Table B holds the same points as the rows below and some others, measured another way and shuffled. Each row below is followed by which row of B it is.
B, 72 x 21:
[[ -34  -25 -268 -109 -559  139  -51 -123  382   79  112  128 -335   34
  -143  -74  135   85  -76  -17 -175]
 [ -31  250   79 -284 -226  -59 -167 -231  355   57  133 -113  -79  161
   -59  152   94   47  141  -49 -235]
 [  12  184   34 -262 -307  -14 -148 -362  367   98  126 -164 -167   25
  -126   25  127  113   34  -66 -150]
 [-117  -64 -241  312  -45  227  245   52    4   88  329  128  -98  405
   149  351 -231  101 -102  -25 -223]
 [ -17  -59  -23  184   90   67  114  -49  -32   31  124  -29   73  180
    27  185 -167  -50   45  -91  -63]
 [  27  110   81 -212 -175  -33 -142 -179  206    0   33  -96  -53   15
  -102   24   50   -6   57  -89 -124]
 [-187 -234 -173  295    8 -101   -7   89   65  -36 -228  118   70  -35
   -15  -47 -249 -280  -19 -163    9]
 [ 100  -21  -92 -178 -314   38 -121 -147  265    7  -13   11 -135  -94
  -135 -134    0   83   51  -67  -30]
 [   6  142    1 -180 -269  -17 -155 -211  339   91   91  -97 -134  140
   -86   -2   73   57  104  -90 -131]
 [   0  -64  122   89  352 -122   26  -21 -105  -79 -152    3  336   28
    10  245 -203 -340  235 -121  -23]
 [ -26   61  111  -98  178 -167  -59 -110  126  -40 -132   11  274   39
   -42  264  -57 -336  347  -67 -108]
 [ 145   49 -254 -239 -352   81 -127 -187  458  129   39  140 -201  133
   -53  -10    5  143  221  -29  -94]
 [-132  124  244   54  372 -220  -11 -213   27   14  -53 -180  337  141
    22  375 -117 -340  249 -125 -119]
 [-156   60  110  175  234  -30   13  129 -143  -24   66  -11  107  403
   109  335 -126 -264  -31 -168 -251]
 [-161 -131 -161  258 -145  154  222  -25  -17   -4  210   62  -70   60
   -12  207 -119  -13 -194  -10 -167]
 [ -99   -2  -23  314  101   57   42   14  -23  126  168  -96  -49  464
   108  132 -184  -30  -80 -205 -102]
 [-152 -102  115  227  157 -163   26 -168    1  -25  -97 -203  211 -128
   -70   21 -195 -214   29 -158   65]
 [-200 -209  -19  234  -46  -66  138  -84   19  -67  -87    0  156 -224
  -169   76  -36 -362   10  -43  -25]
 [ -20 -216  -56  -13  -36  -23  131 -380   63  -54 -187   36  118 -524
  -245   81   41 -306  -17    4   27]
 [-127   63  -35    7  -49   25  -16   52   23  -89  123   33  -34  131
   112  236 -245   98 -141  -72 -245]
 [-144 -149    2  257  -62   -9  187 -123   31  -27  119 -114  141 -127
  -109   88 -132 -102   26  -19   10]
 [ 108  -13  103 -169  205  -74  -56 -265   -6  -45 -201   -4  167 -170
   -94  168  -22 -271  101 -110  -42]
 [ -44   72   58  121   65   59   -4   57  -45   22  198  -84  -12  382
   100  181 -170   39  -40 -152 -166]
 [ -42   55   50  112  117    9   10 -145   14   78  112 -127   14  246
    49  175 -138  -22  -23 -157  -98]
 [-216 -115 -285  402  -56  122   93   11   59  172   86  117 -229  415
   107  145 -148 -100 -257 -185 -181]
 [ -31   92  333  -73  383 -255  -49 -303  -11  -51 -157 -236  399 -117
   -82  259  -68 -371  272 -122  -18]
 [-204    5  223  107  160 -240  -26 -124   26  -91  -96 -212  291 -127
   -74  120 -150 -274  107 -121  -31]
 [ -86   -9   90  190  136  -26   14  190 -105  -71   84  -42  151  281
    74  164 -223 -121   69 -141 -113]
 [  61  -17   57 -143   69 -118 -133 -289  150   33 -249  -25   78 -127
  -153   28   72 -329  134 -147  -14]
 [  19  232   50 -413 -258   -8 -181 -303  308   18   40  -17 -154    9
  -111  174  201  -17    9  -35 -288]
 [  29  -23 -269  -77 -432  184   21  -36  284   34  199  152 -231  104
   -35   47  -44  213   -2   20 -168]
 [ -94  199  264  118  241   -5   20   79 -165  -35  305 -230  144  469
   161  353 -220   46   -4 -148 -229]
 [ -61   36    4  188   24   57   15  -59   18  105  172 -119  -67  355
    60  118 -127   22  -71 -170 -112]
 [  11 -157 -196 -105 -130 -120 -100 -253  311  -17 -323  135   37 -359
  -132  -76 -120 -172  140  -67   55]
 [-209 -236   27  251  119 -153    3   64 -136 -170 -278   17  179 -265
   -77  -26 -226 -371 -142 -171   10]
 [ 213  105 -259 -419 -669  352   11 -395  379   68  388   43 -479 -138
  -109   18   89  609 -225  103 -206]
 [-188  114  504   25  285 -276   10    5 -161 -240   53 -330  517 -107
   -82  287 -136 -304  240  -54  -99]
 [-118   70  434   60  476 -323  -35 -161 -116 -101 -163 -289  513  -56
   -78  259 -102 -499  300 -160   -6]
 [-259 -216    6  264  216 -236  -14  -44  -16  -63 -396   56  234 -183
  -105   65 -100 -632   18 -185  -11]
 [-161  -33 -169 -118 -330  -86 -123  -80  331  -63 -152  148  -99 -177
  -103    1  -35 -113  -20  -43 -168]
 [ -95 -111 -186  392   -8  137  179  108   19  100  244   40  -16  415
   115  162 -268   44   32  -94  -73]
 [  -8  147   53 -152 -286    1 -142 -240  275   81  148 -191 -175  102
   -99  -47   73  128  -24 -111 -120]
 [  25  110   13 -193 -220   26 -119  -71  192  -16   94  -25  -98   94
   -48   53   -4   82   27  -66 -172]
 [  42  -58   64 -133   53  -95  -81 -144   55  -81 -223   35  135 -197
  -137   59   -4 -302  116 -100  -40]
 [ -86 -255  -87   99   78 -198  -69 -127  101  -77 -445   95  184 -381
  -143  -98 -155 -428   85 -151  110]
 [-109   44  167  195  343 -154   42 -175   -8   45   20 -215  281  162
    68  256 -259 -165  172 -154  -19]
 [  21  101  349  -13  398 -231  -51 -278  -19   -4  -78 -312  382    6
   -46  190 -126 -254  303 -161   47]
 [   3 -145  196  -93  311 -189  -50 -180 -163 -181 -436   35  324 -433
  -197  127   23 -618   59 -135   -5]
 [ -83 -152 -174    8  -37 -135  -68 -116  229  -37 -308  169   86 -213
   -74   22 -154 -271  128  -90   -9]
 [   4  135  -29  -79 -216   48 -112  -72  241   87  179  -72 -150  309
     0   41  -27  131   53 -110 -157]
 [ -20   84  112    0  106 -121  -69  -11  128   -6   26  -90  210  216
    19  160 -153 -120  319 -106  -67]
 [ -53  -45  -10  -60  -74  -98  -70 -380  206   49 -172  -78  -16 -238
  -161   -7   37 -200  -28 -116  -19]
 [  54   82 -113 -198 -390  120 -134 -195  290   91  115   -5 -311  103
   -92  -56  101  153 -110  -92 -169]
 [ -51  132 -145 -243 -476  -18 -141 -360  538  118   85  -51 -243  -46
  -121  -30   73  178   48  -22 -144]
 [  15   -3  -26   25  231 -100   18 -326  154   81 -101  -44  181  -11
    28  227 -223 -109  212  -99    9]
 [-116 -119  -84  -79 -146 -130 -101 -136  172 -117 -284  100   20 -363
  -141  -36  -71 -233  -53  -80  -61]
 [ -56 -165  -54  149  -58   -7   89 -111   63  -18  -24  -10   99 -133
  -122   28  -83 -172   64  -58   21]
 [ 103   27 -116   59 -119  221  121  -76   72   66  367  -45 -102  266
    91  162 -235  368   -2  -29  -92]
 [ 167   72  249 -121  186  -93  -32 -184   20  -73   71 -251  311  -79
   -30   93 -245   91  324  -69   89]
 [  -9   31 -225  -13 -433  168  101 -181  367  109  354    3 -188  136
   -33  101  -70  323   74   62 -135]
 [ 109   74  -89 -217 -343   98 -115  -95  275   14  152   -1 -174   75
   -54  -37  -39  240   57  -41 -112]
 [ -21   52  275  -61  328 -224  -49 -342   14  -17 -184 -208  323 -148
  -115  200  -23 -385  215 -134    2]
 [ -68 -166  -94  136  258 -204    4 -166  134   -3 -339   97  294 -161
   -18  137 -262 -375  280 -113   72]
 [-127 -167  -19  205   12  -65   22 -235   25   25 -145 -104   10 -192
  -126  -60  -80 -221 -167 -172   40]
 [  59    9 -463 -217 -682  193 -127 -162  549  113  137  200 -489   39
   -17 -143  -82  469 -116   -2 -154]
 [-110   50   41   29 -150  -17  -10   48  124  -43  145  -48   38  158
   -35  120  -64  -51   94  -48 -166]
 [-131  -46 -432  -12 -736  141   -4 -131  584  147  183  176 -397   89
  -127  -83   88  173    1   45 -180]
 [   5   93   68 -158 -224    4 -115 -288  193   48   73 -173 -149  -39
  -131  -43   84   50 -105 -115 -103]
 [ -44    4 -165   26 -313  161   77  -63  185   43  260   40 -176  151
   -15  116  -63  175  -65   -1 -179]
 [-154   61 -193  105 -146   38  -21  158  194    1  178  120  -84  369
   184  208 -318  178    9  -66 -240]
 [-174  -62  163  469  272  -44   75  114 -223   17  132 -254  152  350
    92   76 -295 -121  -90 -251   -7]
 [  52  143   58 -281 -209  -67 -177 -355  333   55    3 -153  -78  -74
  -132  -18   66   55   99  -82  -80]]
Rows of B count from 0, top down.

[ 183   59 -428 -257  348  276 -139 -104 -290 -137  -36 -123   55  105
 -319  411 -206   41  274 -292  425 -301  238 -465  597  492  393  108
  -52  198 -100] : 57
[-265  146  420 -465 -376   99 -262   88  338 -473 -197 -135   94  342
 -200 -221 -500   19  668 -706  329  371  129   60  358  425 -215 -367
  329  280 -463] : 39
[-117 -126   -2  231  194   69   19  -12  184    8   53  -86  -63    2
  -91 -253  249 -142 -153   67   11  148   50   -2 -189 -128 -227 -246
 -175  -24  136] : 42
[ 116 -202   -6  -27   -3 -165   62  239   37  168  248 -108   95 -362
  206 -159 -104  175   96  -52 -110   -9 -174   28 -139  -33  -11  -92
  106 -378  -36] : 20
[ 204   55   43 -256  218  172  -29   74 -171  101 -102  -72  182  109
 -114  119 -269  -53  212   55  236 -224 -196   -4  -35   67  368  513
  -75  128  159] : 27
[  -9   66  138  167   18 -145  135  201  178  133  169    9  -51 -291
   62 -183  -60  153   29  115  -50   -7   -4   64 -229 -106 -235 -135
   -2 -443   36] : 26
[ -44 -258   80  319   75 -197   96  193  365   72   95  265 -115 -478
  346 -582   43  -91 -248  237 -449  216 -159  372 -559 -286 -118 -168
  -10  -43  117] : 71
[ -99  124  496 -507 -372   66 -211  112  272 -169   -5 -168   93  200
  -36  -85 -384  107  582 -505  139  176   17  102  187  248 -156  -55
  259   88 -445] : 38
[ -33 -265   -9  296  124 -162  129   48  202   67  122  164 -102 -414
  293 -498   31  -76 -290  338 -452  178 -144  263 -545 -307 -146   37
 -159  -61  258] : 41
[-270 -106  231  623   16 -226   -9  174  419  -19 -128   24   29 -233
  133 -747  345 -280 -471  216 -599  559 -143  295 -781 -468 -422 -528
  109 -354  305] : 6
[ -94   70   95 -200 -142  -20  -52   63  185 -238   57    3  -55  -79
  -39 -117 -385  165  385 -324  138  103  171  -36  246  294 -160 -208
  117    0 -279] : 16
[  32  167   87 -255  -80  137 -220 -116   10  -16  144 -259   16   88
 -124  264    7  116  216 -300  -64  -41  258 -302  302  216 -114   15
   61 -145 -318] : 24
[ -45  129   82  181  116    5 -152   87   79  -91 -268  -18  149    5
  -89 -211    9 -207 -113    0 -238  201  -50   19 -269  -66   57  -87
  159 -108  161] : 48
[ 100  171  -24 -316   12  112 -111  -14  -25 -108   60  -21  -23  -28
 -108  236 -349  176  378 -270  173 -179  208 -205  389  366  116  125
   58   39 -277] : 45
[  34  116 -142  410  319  -47  -83   88  -32  -42 -320  108  142 -175
  -57 -224   55 -264 -353  235 -393  129  -68   -8 -407 -146  203    2
   98 -169  388] : 33
[ -24  288  187 -485 -143  244 -377   37  104 -300 -197 -158  129  336
 -302  234 -320   15  574 -689  307   41  249 -228  573  534  134 -174
  346  226 -517] : 62
[ -76 -145 -146  411  372   48   68 -102  -29   22  -92  -76   34  -22
  -94 -320  259 -276 -418  381 -185  164  -90   -1 -463 -304  -91   56
 -295  -45  535] : 47
[ 119    0   53 -342   -7   72   20  100  116   10  215   69 -110 -155
   40   96 -364  230  431 -208  275 -227   97   -8  287  286   72  108
  -18  103 -318] : 67
[  29 -172   74 -268  -53   77 -204   36   60  -58   36 -198  139   43
   34  -88  -71  -47  198 -321  -69  135  -73  -31   77  125   76  -41
  139  121 -189] : 40
[ -59   53  162  241   65 -112  -53  234  209  -66 -240  117  120 -159
   50 -417  -95 -172  -93   68 -259  247 -166  220 -437 -146   26 -148
  201 -128  182] : 69
[ 148  275 -204  516  476  -56  112   82 -246  193 -199   27  137 -214
 -161   13   80 -113 -408  540 -219 -160  -72 -153 -463 -251  175  279
 -111 -541  623] : 55
[  27 -133   -6  470  130 -253  123  189  249  225  188  173 -105 -582
  311 -402  207    3 -384  342 -567  100  -81  189 -573 -348 -180 -176
  -12 -437  169] : 51
[ 152 -165 -172  132  176 -106   43  182  -21  199  211  -86   64 -372
  122  -61   81   99  -75   24 -141  -80  -83  -97 -119  -44   69 -131
   52 -389   37] : 18
[  -2  -43  179 -287 -133   27 -103   -4  131  -91   78  -30   10  -52
   97 -119 -283   57  261 -182 -105   84    2   72   30  117  -39  136
   43  130 -196] : 12
[  94  136    7 -487    0  273 -192 -158  -71  -84  115 -193  -16  203
 -199  377 -229  137  433 -356  276 -206  258 -305  525  405   84  234
  -54  192 -347] : 15
[ -50 -102   28  -30  111   98  -14  -32  121  -53   44  -44  -40   14
  -47 -159  -32  -60   54  -22   60   66   29   21  -44   15  -80    3
 -140  142   23] : 5
[ -65 -144 -220  425  338   80  -58  -86  -28   94   33 -296   71   12
 -174 -126  562 -225 -426  116 -175  163   54 -258 -229 -210 -177 -319
 -155 -287  306] : 30
[-114  -87 -109  211  209   60  106 -111   91  -24  157  -82 -143  -52
 -117 -163  130  -14 -114  132   85   54  158 -104  -65  -57 -300 -138
 -309  -74  163] : 31
[ 166  129   66 -577   75  410 -362  -30  -41  -34  -55 -240  128  401
 -298  467  -70  -37  483 -553  407 -230  160 -290  592  457  359  124
  136  366 -462] : 11
[ 136  -92  141 -121   63   31  -18  104  108  187  136   18    6 -164
  156  -75  -43   10   63   57 -129  -92 -129  129 -181  -76  102  231
  -30   12  -53] : 8
[ 123  -76  175 -541 -152   96 -131  237  148   25  205 -143   69   -9
   13  128 -299  218  613 -555  382 -131   -6  -35  420  378  126 -129
  234   70 -539] : 68
[  -1  210  340 -274 -154  -16   -3  362  273  -68  -15   51   40  -29
  -86  -67 -467  199  577 -346  441  -50   -3  128  176  272  -17 -199
  264 -115 -324] : 34
[  66 -156   26  101  190   42  -38   -5   89  117    8   43   10 -143
  132 -220  119 -178 -211  213 -331   47 -135  138 -371 -207   87  218
 -114   97  176] : 28
[-116 -102  -96  364  311  116  -11 -101   73   34  -11 -174  -16   71
 -172 -201  426 -237 -345  174  -85  162   60 -109 -264 -215 -210 -197
 -238  -84  303] : 43
